Below is a small trained network, with its code and all its weights. Each question gives an input and a class and asks what happens when units are switched off, that is, made to give their printed mean instead of their output.

import numpy as np


def w(rows, s, z=0):
    codes = np.array(rows[::2]) - 128.0
    scale = np.full(codes.shape[1], s)
    scale[-1] = z or s
    return codes * scale


def f(y):
    return y / 2 * (1 + np.tanh(0.7978845608 * (y + 0.044715 * y**3)))


def log_softmax(a):
    a = a - a.max(-1, keepdims=True)
    return a - np.log(np.exp(a).sum(-1, keepdims=True))


def net(x, mask):
    res = np.array(x, float).reshape(1, 2) / 4 @ E
    y = f(res @ A[0][:, :-1].T + A[0][:, -1])
    res = res + np.where(mask, y, B[0][:, -1]) @ B[0][:, :-1]
    return log_softmax(res[-1] @ U[:, :-1].T + U[:, -1])


A, B = {}, {}
E = w([
[182,69,52,120,174],'x0',
[192,247,145,184,140],'x1',
],0.015)
A[0] = w([
[194,209,130,159,87,103],'N0',
[59,128,144,8,152,135],'N1',
[114,111,208,195,88,94],'N2',
[90,172,189,91,58,102],'N3',
[115,136,131,116,156,254],'N4',
[150,244,154,113,153,178],'N5',
[189,193,132,168,169,101],'N6',
[106,104,141,121,38,93],'N7',
[98,63,111,101,139,80],'N8',
[132,120,38,172,119,80],'N9',
[142,29,168,68,81,58],'N10',
[86,166,114,127,73,80],'N11',
[44,179,199,114,89,113],'N12',
[168,125,42,97,225,112],'N13',
[124,96,189,183,96,126],'N14',
[231,95,36,144,125,75],'N15',
[77,115,91,52,64,93],'N16',
[168,209,99,154,168,70],'N17',
],0.012,0.015)
B[0] = w([
[84,82,187,112,128,212],'N0',
[94,93,182,169,123,186],'N1',
[169,147,128,55,235,153],'N2',
[178,148,55,58,228,177],'N3',
[133,191,74,247,36,236],'N4',
[101,119,130,144,90,250],'N5',
[68,59,192,93,132,207],'N6',
[107,103,124,63,147,147],'N7',
[113,93,149,74,149,171],'N8',
[179,133,160,19,213,142],'N9',
[116,118,184,71,116,176],'N10',
[149,138,136,5,116,136],'N11',
[205,219,51,76,173,194],'N12',
[187,150,98,126,152,196],'N13',
[157,115,120,120,105,145],'N14',
[187,184,101,35,191,187],'N15',
[92,118,213,110,143,167],'N16',
[115,56,177,41,122,190],'N17',
],0.012,0.017)
U = w([
[216,151,75,92,195,88],'0',
[84,93,234,115,139,32],'1',
[137,150,69,248,83,255],'2',
],0.016,0.0083)

Each question gives the input, the list of numbers given to net, and the class t.
The units are the neurons (one row each of A and B). Each row of codes is followed by its name. A weight is (code - 128) times the scale printed after its matrix; where a second scale follows, it is the last column's (A, B and U).
mask holds one flag per neuron, in row order. A switched-off neuron (its flag False) gives its mean, the last column of its row in B, instead of its output. The means were averaged over made-up inputs and are rounded, as every weight is.
A unit's drop is (log p(t) with every unit on - log p(t) with that unit switched off) / (log p(t) with every unit on - log p(t) with every unit switched off).
unit that matters most: the unit with the biggest drop
top k neurons: the k neurons with the biggest drops, biggest first
drop when u is switched off: that unit's drop, to one decimal
input [-7,6], class 0: unit that matters most -> N12
input [-4,-4], class 0: top 2 neurons -> [N12, N6]
input [-4,4], class 0: top 2 neurons -> [N12, N3]
input [-6,6], class 0: top 3 neurons -> [N12, N3, N2]
input [6,-7], class 1: top 3 neurons -> [N12, N10, N16]
input [5,-6], class 1: top 2 neurons -> [N12, N10]
input [-3,2], class 2: drop when N15 is switched off -> 0.2
input [3,3], class 2: drop when N2 is switched off -> 0.1
input [-1,4], class 1: drop when N6 is switched off -> 0.3
input [-6,-2], class 0: drop when N6 is switched off -> 0.0
